Below is a small trained network, with its code and all its weights. Each question gives an input and a target symbol and asks what happens when units are switched off, that is, made to give their printed mean instead of their output.

import numpy as np


def w(rows, s, z=0):
    codes = np.array(rows[::2]) - 128.0
    scale = np.full(codes.shape[1], s)
    scale[-1] = z or s
    return codes * scale


def f(y):
    return np.maximum(y, 0)


def softmax(a):
    e = np.exp(a - a.max(-1, keepdims=True))
    return e / e.sum(-1, keepdims=True)


def log_softmax(a):
    a = a - a.max(-1, keepdims=True)
    return a - np.log(np.exp(a).sum(-1, keepdims=True))


def net(x, mask):
    ids = ['αδθλσφψ'.index(c) for c in x.split()]
    T = len(ids)
    res = E[ids] + P[:T]
    r = res
    for j in range(3):
        rows = slice(3 * j, 3 * j + 3)
        q, k, v = (r @ M[0][rows].T for M in (Q, K, V))
        z = softmax(np.where(np.tri(T) > 0, q @ k.T / 3**0.5, -1e9)) @ v
        o = O[0][rows]
        res = res + np.where(mask[j], z, o[:, -1]) @ o[:, :-1]
    y = f(res @ A[0][:, :-1].T + A[0][:, -1])
    res = res + np.where(mask[3:11], y, B[0][:, -1]) @ B[0][:, :-1]
    return log_softmax(res[-1] @ U[:, :-1].T + U[:, -1])


Q, K, V, O, A, B = {}, {}, {}, {}, {}, {}
E = w([
[18,96,41,55],'α',
[96,39,61,90],'δ',
[173,63,154,69],'θ',
[61,101,126,11],'λ',
[36,76,172,213],'σ',
[209,148,197,81],'φ',
[120,251,77,31],'ψ',
],0.013)
P = w([
[25,238,220,127],'0',
[23,241,194,97],'1',
[42,253,193,150],'2',
[74,237,205,129],'3',
[82,247,192,130],'4',
[47,234,220,86],'5',
[119,229,202,129],'6',
],0.0049)
Q[0] = w([
[131,112,142,116],'h0',
[113,66,118,144],'h0',
[110,69,55,107],'h0',
[140,175,135,188],'h1',
[117,155,110,158],'h1',
[138,164,76,19],'h1',
[103,159,111,190],'h2',
[250,136,107,95],'h2',
[74,110,103,154],'h2',
],0.015)
K[0] = w([
[106,146,134,154],'h0',
[62,78,152,125],'h0',
[94,6,112,160],'h0',
[26,159,116,180],'h1',
[108,129,76,57],'h1',
[147,14,145,29],'h1',
[69,77,41,124],'h2',
[131,192,177,182],'h2',
[103,67,172,108],'h2',
],0.012)
V[0] = w([
[95,58,90,155],'h0',
[168,183,120,182],'h0',
[186,215,133,64],'h0',
[122,110,118,118],'h1',
[86,151,129,143],'h1',
[107,134,177,136],'h1',
[79,173,86,96],'h2',
[162,108,94,167],'h2',
[145,125,96,254],'h2',
],0.01)
O[0] = w([
[70,144,40,182,89],'h0',
[251,181,249,159,84],'h0',
[182,148,119,74,173],'h0',
[123,138,179,94,132],'h1',
[42,38,86,110,150],'h1',
[90,53,136,94,157],'h1',
[96,231,2,96,185],'h2',
[189,150,165,128,57],'h2',
[194,78,90,170,4],'h2',
],0.0058,0.011)
A[0] = w([
[145,149,53,133,111],'n0',
[172,199,179,98,181],'n1',
[173,98,73,120,115],'n2',
[125,58,56,140,74],'n3',
[141,105,10,9,241],'n4',
[137,127,135,28,174],'n5',
[201,127,50,185,3],'n6',
[72,244,132,67,67],'n7',
],0.011,0.0056)
B[0] = w([
[170,210,136,75,139],'n0',
[85,186,120,7,175],'n1',
[182,236,153,74,128],'n2',
[58,220,83,82,141],'n3',
[166,242,180,253,254],'n4',
[126,64,145,178,221],'n5',
[32,143,82,175,128],'n6',
[214,33,108,175,254],'n7',
],0.007,0.022)
U = w([
[103,224,41,185,18],'α',
[53,228,39,142,176],'δ',
[74,150,138,178,101],'θ',
[164,76,112,255,166],'λ',
[24,86,79,175,253],'σ',
[70,191,154,125,223],'φ',
[184,196,112,186,55],'ψ',
],0.0085,0.0056)

Each question gives the input, a string of symbols that net reads in full, and the target symbol t.
The units are the heads (3 rows each of Q, K, V and O) and the neurons (one row each of A and B). Each row of codes is followed by its name. A weight is (code - 128) times the scale printed after its matrix; where a second scale follows, it is the last column's (O, A, B and U).
mask holds one flag per unit, heads first, then neurons. A switched-off unit (its flag False) gives its mean, the last column of its rows in O or B, instead of its output. The means were averaged over made-up inputs and are rounded, as every weight is.
A unit's drop is (log p(t) with every unit on - log p(t) with that unit switched off) / (log p(t) with every unit on - log p(t) with every unit switched off).
most important unit: the unit with the biggest drop
top k neurons: the k neurons with the biggest drops, biggest first
heads that matter: for each layer, one digit per head in row order, 1 if its drop is at least 0.15 and else 0, layers parted by /
drop when u is switched off: that unit's drop, to one decimal
input φ φ σ ψ φ λ θ, target φ: top 2 neurons : (n7, n1)
input δ σ σ δ α α σ, target σ: heads that matter : 000
input σ δ λ δ λ θ ψ, target ψ: most important unit : n7
input λ φ θ, target φ: top 2 neurons : (n7, n4)
input δ λ ψ δ δ, target δ: top 3 neurons : (n7, n3, n5)
input ψ ψ α λ λ α δ, target δ: top 2 neurons : (n3, n7)
input α ψ δ α δ, target α: top 2 neurons : (n4, n1)
input σ θ λ ψ δ λ φ, target φ: top 3 neurons : (n1, n4, n7)
input λ λ α, target α: top 3 neurons : (n4, n3, n0)
input σ δ λ λ, target λ: top 2 neurons : (n1, n7)
input δ δ λ φ λ σ, target σ: drop when n3 is switched off : 0.0
input ψ α θ θ λ, target λ: drop when n5 is switched off : 0.1
input σ θ λ ψ ψ, target ψ: drop when n7 is switched off : 0.6
input λ ψ λ λ φ, target φ: drop when h0 is switched off : 0.4
